Table B holds the same points as the rows below and some others, measured another way and shuffled. Each row below is followed by which row of B it is.
B (72 x 28):
[[-53,132,92,-56,226,-92,204,295,184,1,-484,-19,-29,-2,48,-222,-442,241,-37,229,22,-72,44,109,-252,-101,-70,-152],
[-266,-250,223,31,-340,306,73,-300,-32,122,381,66,-57,333,152,161,163,-200,217,104,54,63,-221,-188,265,-122,-311,-28],
[-236,-239,-53,124,-264,61,121,-358,-17,73,263,-210,-9,191,-19,22,307,-149,25,-132,-183,77,-158,119,33,97,49,121],
[-237,-186,-115,-5,91,-146,605,174,-73,-109,-295,-309,-159,140,161,-342,-223,81,-112,-54,201,-45,-173,-29,-218,-37,11,-11],
[-173,265,87,-62,273,61,306,310,307,-58,-320,-182,117,235,-110,-267,-366,233,-14,178,-69,-175,-30,274,-238,-68,2,-271],
[-104,-500,-108,109,-309,-20,68,-302,-83,132,121,-17,-180,99,272,96,137,-165,96,-19,1,192,-160,-273,64,15,-220,263],
[-108,4,385,-70,-259,283,-385,-479,-31,260,576,151,102,65,19,316,393,-205,166,38,-211,-17,-35,-74,254,-70,-64,-89],
[-64,-378,-42,98,-287,-68,-74,-364,-98,169,126,5,-144,-37,187,122,210,-143,44,-44,-91,168,-71,-146,33,46,-82,239],
[-74,85,8,-86,219,-278,241,72,-92,-14,-287,-262,-47,-208,4,-285,-83,140,-241,-123,-34,-110,50,170,-316,45,336,-52],
[-174,-459,-66,159,-395,10,74,-385,-100,123,182,-41,-169,113,172,100,231,-187,81,-44,-53,203,-161,-120,99,50,-150,252],
[-142,-379,-98,84,-246,93,66,-262,47,109,216,-83,-64,252,183,90,148,-161,134,-9,-78,107,-182,-197,70,10,-209,162],
[-73,-470,-100,84,-289,44,-19,-285,-1,150,168,26,-132,153,278,145,112,-167,157,38,-37,171,-153,-319,86,-6,-292,240],
[48,135,64,-142,292,41,14,312,352,63,-308,25,85,139,124,-96,-451,207,89,278,-59,-128,28,-100,-200,-137,-223,-176],
[-224,-461,-63,220,-372,-233,329,-276,-306,39,-210,-67,-339,-143,153,-108,92,-67,-105,-72,121,256,-100,55,-49,70,16,282],
[-181,-20,-32,-86,191,-131,450,157,-49,-74,-198,-321,-53,73,83,-305,-153,96,-139,-86,92,-138,-97,23,-237,-24,129,-93],
[-20,218,114,-90,231,14,6,176,276,60,-245,-37,110,60,-29,-117,-281,192,9,182,-149,-124,56,136,-204,-58,-23,-180],
[-214,138,114,38,159,-160,491,350,67,-100,-676,-92,-127,-19,-41,-393,-502,298,-135,208,141,-38,13,336,-305,-76,33,-163],
[51,308,101,-170,347,150,-142,237,484,89,-102,-37,261,223,-33,-37,-316,185,113,239,-267,-210,50,44,-181,-88,-124,-255],
[293,209,145,-231,356,-86,-422,210,318,214,-300,217,104,-202,178,66,-388,213,57,299,-192,-114,214,-208,-232,-127,-145,-114],
[116,-77,-57,-185,290,-187,44,180,64,77,-240,-82,-46,-90,285,-120,-267,108,-51,49,26,-96,26,-323,-242,-78,-59,-9],
[-98,-280,301,-7,-354,165,-187,-364,-156,227,296,261,-148,14,256,263,167,-191,180,143,63,126,-87,-309,255,-135,-291,51],
[-151,-143,41,123,-238,-117,-6,-383,-131,112,69,-104,-72,-139,-64,-1,292,-70,-94,-135,-195,102,-2,245,-57,126,226,143],
[-425,-239,-45,200,-332,115,434,-285,-47,-39,179,-306,-55,341,-97,-121,247,-125,7,-133,-63,79,-254,278,41,88,49,58],
[169,112,-42,-228,449,-349,50,272,25,53,-443,-140,-26,-305,188,-244,-326,228,-199,-2,-21,-156,144,-123,-407,-35,184,-57],
[-180,-220,8,180,-295,-222,108,-385,-246,88,-57,-123,-174,-229,-48,-67,280,-58,-163,-168,-119,167,1,291,-84,148,275,203],
[6,-369,-21,60,-261,-31,-171,-334,-44,201,145,75,-120,-31,231,178,170,-146,96,15,-104,163,-50,-247,54,15,-162,231],
[-282,-100,27,191,-259,-136,224,-338,-169,24,-32,-224,-99,-88,-169,-140,270,-31,-167,-177,-154,96,-42,458,-102,159,332,105],
[-108,-300,-4,106,-285,-43,-41,-376,-103,146,152,-37,-107,-33,98,88,251,-136,16,-76,-125,134,-66,-27,28,69,-1,190],
[-45,-171,-133,-141,216,-62,293,188,83,-9,-119,-227,-44,182,274,-178,-224,46,1,-3,95,-108,-129,-318,-181,-83,-128,-25],
[-172,-408,-81,108,-294,27,126,-294,-57,95,166,-90,-133,161,178,53,169,-160,78,-46,-29,140,-172,-153,60,30,-150,195],
[-228,-332,-87,118,-264,82,188,-273,-1,61,206,-164,-61,263,97,18,186,-146,82,-65,-73,93,-195,-48,51,41,-108,137],
[-25,-378,-41,54,-263,21,-156,-350,-14,191,225,44,-90,55,221,187,198,-170,119,5,-124,143,-89,-259,81,16,-185,217],
[152,-26,-59,-212,246,-40,-206,-7,181,158,108,-96,116,23,211,56,-29,6,40,-20,-193,-138,18,-325,-150,-31,-35,-10],
[-104,-48,-83,-51,121,-146,229,-5,-10,6,-82,-286,-8,7,41,-190,5,45,-129,-138,-75,-78,-53,55,-221,53,186,4],
[-126,-355,-93,91,-250,59,32,-286,31,116,201,-79,-64,192,157,92,170,-151,114,-23,-107,113,-153,-148,59,29,-162,175],
[-251,-305,192,30,-371,317,32,-341,-38,139,454,59,-56,357,184,203,214,-238,238,83,37,73,-238,-253,284,-112,-343,7],
[-169,-261,237,10,-327,218,-66,-343,-91,180,347,134,-86,168,194,209,184,-194,185,97,24,84,-152,-236,238,-107,-266,20],
[-272,-180,268,-10,-316,371,16,-328,-9,134,514,40,15,379,115,192,239,-229,236,79,5,9,-232,-188,297,-124,-279,-86],
[-160,-193,17,117,-276,-64,-28,-430,-121,131,194,-123,-53,-60,-36,44,354,-127,-50,-157,-208,103,-47,171,1,126,176,157],
[292,180,86,-269,380,84,-463,212,470,226,-84,176,217,51,207,144,-354,146,186,314,-249,-159,131,-350,-161,-147,-298,-147],
[133,138,69,-184,331,84,-151,301,429,122,-232,98,130,156,169,1,-453,184,153,330,-115,-135,56,-222,-176,-157,-313,-168],
[-36,280,88,-133,336,109,80,323,423,15,-248,-84,186,244,-37,-151,-400,224,67,239,-149,-197,13,104,-221,-105,-113,-271],
[-186,-455,-74,181,-355,-168,225,-302,-234,68,-94,-51,-276,-83,173,-46,129,-106,-50,-67,64,228,-113,-17,-15,56,-24,275],
[-247,175,-59,-59,285,-76,517,213,106,-133,-209,-464,88,197,-122,-400,-154,164,-176,-117,-50,-218,-95,304,-313,34,264,-197],
[-133,57,11,1,120,-393,323,-1,-237,-30,-385,-289,-133,-341,-62,-347,-18,149,-340,-193,-7,-45,72,339,-351,95,470,9],
[-24,-112,361,-66,-266,106,-388,-452,-168,275,376,241,-49,-158,146,295,310,-179,99,51,-89,64,22,-191,196,-82,-68,18],
[-164,196,54,-41,195,-304,313,15,-143,-50,-292,-348,-16,-244,-161,-355,15,165,-328,-204,-82,-133,67,432,-349,98,530,-98],
[166,38,37,-187,248,-235,-177,32,6,150,-170,-20,-7,-289,181,-38,-107,98,-100,4,-108,-91,135,-178,-244,-27,113,4],
[-390,-218,-14,233,-330,-107,432,-320,-221,-33,-22,-285,-156,27,-131,-192,261,-69,-150,-195,-39,124,-140,424,-63,143,261,127],
[187,66,41,-81,190,-606,-163,-110,-291,143,-470,-56,-159,-784,48,-176,14,173,-393,-171,-139,11,303,182,-422,127,554,143],
[-134,-466,-103,142,-296,-128,186,-234,-143,83,-73,-29,-245,3,231,-7,52,-103,11,-14,66,203,-124,-149,-9,26,-143,257],
[-138,-219,242,-38,-318,370,-248,-421,48,232,610,135,55,309,167,340,309,-258,288,99,-110,35,-167,-314,321,-106,-326,-18],
[30,150,95,-115,270,-18,35,285,279,60,-364,29,49,56,83,-125,-430,220,33,259,-50,-103,52,-17,-222,-117,-147,-169],
[75,-478,-68,45,-244,-103,-175,-273,-70,218,27,149,-202,-94,373,185,52,-130,107,68,-16,206,-37,-421,29,-22,-275,297],
[8,-237,24,67,-256,-111,-276,-459,-112,223,184,26,-66,-204,80,167,329,-136,-15,-99,-241,135,35,-23,4,95,94,223],
[101,178,131,-117,274,-120,-88,231,212,98,-422,89,22,-147,81,-103,-392,238,-27,243,-84,-78,144,23,-256,-90,-48,-123],
[13,266,199,-45,241,-253,52,221,66,43,-616,47,-54,-325,-58,-240,-381,307,-174,188,-48,-46,199,317,-334,-39,175,-137],
[-199,-260,-57,99,-263,103,59,-360,25,98,322,-175,6,232,26,73,298,-167,80,-105,-188,69,-161,15,66,80,-34,120],
[-395,-390,215,167,-469,67,415,-288,-341,24,41,26,-314,107,153,-49,111,-146,35,43,285,187,-228,-12,183,-90,-165,74],
[122,124,115,-137,277,-75,-98,260,251,112,-401,124,16,-75,153,-65,-447,221,32,289,-52,-74,116,-103,-230,-125,-168,-121],
[-56,14,56,-46,199,-84,281,351,185,-11,-545,17,-94,59,152,-230,-541,241,7,286,123,-38,-8,-21,-231,-138,-215,-114],
[-258,267,133,53,188,-191,502,286,42,-121,-646,-201,-63,-78,-201,-442,-383,315,-226,97,41,-80,47,575,-353,-5,256,-205],
[-197,-158,336,-11,-306,199,-53,-321,-151,166,292,159,-95,81,144,175,167,-157,137,102,62,59,-111,-145,225,-128,-188,-42],
[-349,-313,-47,210,-349,47,354,-297,-85,8,106,-208,-121,224,-18,-81,208,-116,2,-92,-32,133,-209,188,38,77,4,129],
[13,-325,-46,27,-186,-20,-173,-286,4,188,148,38,-75,7,225,159,142,-124,97,11,-131,118,-52,-260,26,10,-155,201],
[-393,-308,265,168,-480,44,346,-339,-356,46,47,43,-291,22,82,-33,160,-131,-3,23,222,187,-181,102,170,-61,-66,57],
[-223,-146,318,17,-339,254,-94,-391,-94,175,409,109,-34,147,71,207,270,-194,161,66,-30,55,-127,-78,253,-90,-153,-42],
[-154,-107,356,23,-330,66,-154,-418,-229,194,225,165,-116,-141,59,164,262,-133,35,35,-22,92,-15,23,158,-53,7,9],
[-122,-258,257,-26,-307,243,-148,-321,-48,205,367,195,-72,166,236,255,146,-194,230,149,33,79,-134,-330,258,-145,-340,12],
[-167,-191,317,68,-351,-56,-33,-380,-335,160,54,168,-222,-238,102,81,199,-101,-35,25,75,149,-6,33,112,-43,31,75],
[0,259,126,-81,266,-78,24,212,233,47,-374,-31,80,-61,-61,-174,-322,242,-62,175,-141,-119,117,219,-266,-47,68,-179],
[-396,-89,321,113,-388,149,207,-404,-239,63,268,-49,-94,91,-92,5,319,-148,1,-52,19,63,-144,266,174,-15,85,-60]]
Rows of B count from 0, top down.

[227,-31,16,155,80,164,-83,3,83,215,105,-162,139,266,-80,-35,-299,-25,212,12,-40,-360,97,91,-101,67,211,62,-48,70,-40] : 49
[14,83,-114,123,-227,-230,-141,-302,-90,-36,25,-43,-139,146,-140,94,-143,109,181,88,-76,-56,78,40,-23,15,-67,195,29,-107,-73] : 6
[-328,121,-22,-146,-82,21,20,24,-39,-129,13,156,-72,57,-159,-48,187,143,26,124,225,-136,-117,75,143,-87,-249,-54,106,12,190] : 40
[-129,10,-21,-111,-57,31,37,68,1,-35,-30,34,-3,25,-11,-29,99,0,-10,47,107,-125,-73,-40,41,16,-142,-32,24,16,32] : 11
[-225,126,-67,-59,-213,-122,-38,-130,-92,-68,8,83,-130,141,-143,56,10,159,115,143,81,-227,-15,60,64,27,-237,75,4,-9,83] : 18
[-203,-7,142,-64,-17,-24,136,62,2,-232,9,-11,-109,6,36,146,69,-99,-241,49,12,-88,-95,-47,67,-50,-154,-191,-80,272,209] : 58
[20,-7,72,95,87,77,-12,-9,47,-64,83,-74,11,95,-81,24,-63,-46,-13,13,12,-43,-19,65,16,-119,86,-68,54,101,107] : 71
[-30,49,48,140,-97,-132,-45,-201,-60,-119,72,-82,-130,167,-103,178,-174,26,25,76,-93,-102,46,77,0,-57,-9,39,-38,99,94] : 21
[187,-108,-105,-25,-13,70,-39,73,46,180,-75,-109,140,26,90,-108,-31,-102,114,-54,-7,-62,8,-129,-88,115,70,114,35,-153,-250] : 31
[89,-43,-65,-42,59,161,-26,125,110,121,2,-29,135,29,-21,-177,42,-51,88,-17,114,-116,-35,-51,-23,35,39,-4,83,-49,-91] : 36
[48,-71,28,-15,53,82,41,101,80,-13,-5,-72,54,0,48,-32,24,-127,-69,-26,23,-49,-46,-83,-18,1,19,-77,8,76,-14] : 0
[69,-52,-60,-48,-19,64,-3,78,60,85,-34,-49,77,21,37,-84,17,-75,43,-10,44,-117,-21,-96,-35,80,-13,17,18,-29,-112] : 59
[78,-65,-25,-23,35,90,7,90,79,46,-16,-65,79,5,30,-82,26,-100,3,-28,42,-56,-33,-82,-29,26,27,-23,38,-1,-75] : 29
[201,-83,-23,129,4,1,-71,-74,-4,79,-1,-172,58,106,26,39,-174,-86,96,-37,-112,-7,58,-22,-84,2,159,115,20,-81,-143] : 38
[-521,170,16,-186,-49,71,17,26,-160,-167,19,230,-68,133,-231,-2,228,272,82,179,301,-118,-165,228,236,-232,-267,-23,199,-77,320] : 51
[-187,-35,170,-25,-9,-62,141,24,-34,-277,-1,-50,-132,-1,70,219,39,-133,-281,30,-49,1,-88,-46,61,-97,-116,-184,-82,268,212] : 16
[-19,-53,-80,-85,-114,-49,3,11,-50,26,-104,-38,15,6,80,5,46,-45,31,3,1,-19,-36,-112,-17,70,-92,92,21,-125,-141] : 68
[-76,55,-22,-5,-44,2,-15,-20,48,-68,51,23,-46,54,-110,-38,38,25,20,61,93,-118,-35,11,37,-26,-91,-45,41,74,78] : 34
[-22,8,17,66,-9,-22,-34,-79,-17,-85,37,-50,-37,80,-73,53,-38,-1,15,27,-1,18,-16,43,22,-104,16,12,68,3,49] : 2
[-159,58,-10,14,-183,-192,-16,-178,-118,-165,-15,-3,-165,81,-54,166,-17,53,-7,89,-40,-20,-14,12,43,-37,-164,61,-3,5,63] : 66
[-115,18,78,76,-97,-144,11,-153,-108,-177,20,-73,-147,119,-29,233,-104,-8,-63,63,-100,-30,1,44,28,-83,-62,8,-41,101,120] : 8
[-3,3,-44,35,-86,-106,-33,-104,0,-104,-5,-39,-77,-7,-33,27,27,-35,-18,15,-14,79,-18,-58,4,-38,-55,23,59,-22,-35] : 41
[210,-94,-35,117,-40,-73,-50,-91,29,17,-22,-173,8,26,66,47,-122,-141,10,-49,-140,59,48,-111,-93,36,103,78,-3,-38,-171] : 33
[36,-35,58,124,10,-82,-14,-114,6,-178,39,-106,-83,10,-16,115,-43,-100,-106,-12,-86,157,-14,-16,7,-136,52,-37,50,67,46] : 43
[134,-38,-47,68,54,82,-66,0,76,58,34,-76,80,48,-55,-99,-31,-49,88,-24,33,-3,1,-10,-33,-42,104,32,104,-63,-78] : 57
[-254,79,89,13,-42,-91,38,-92,-51,-295,59,44,-173,34,-118,138,85,34,-137,87,48,47,-86,70,121,-190,-145,-115,60,148,256] : 4
[66,24,-103,50,-53,-26,-98,-89,38,12,20,-23,1,32,-104,-91,11,23,120,15,49,22,2,-12,-7,-29,0,77,122,-114,-87] : 17
[558,-246,3,247,97,-1,-52,-29,159,122,-16,-367,125,-22,207,24,-268,-366,-52,-184,-296,135,114,-228,-230,99,354,51,-72,18,-344] : 48
[-159,139,-102,15,-244,-206,-89,-230,-79,-108,27,61,-178,110,-178,61,-12,160,122,133,41,-120,13,47,48,10,-212,104,34,-33,44] : 32
[142,-153,73,17,82,79,75,124,79,3,-33,-166,79,-9,160,38,-49,-237,-135,-76,-83,-24,-22,-140,-71,39,93,-83,-61,117,-71] : 65
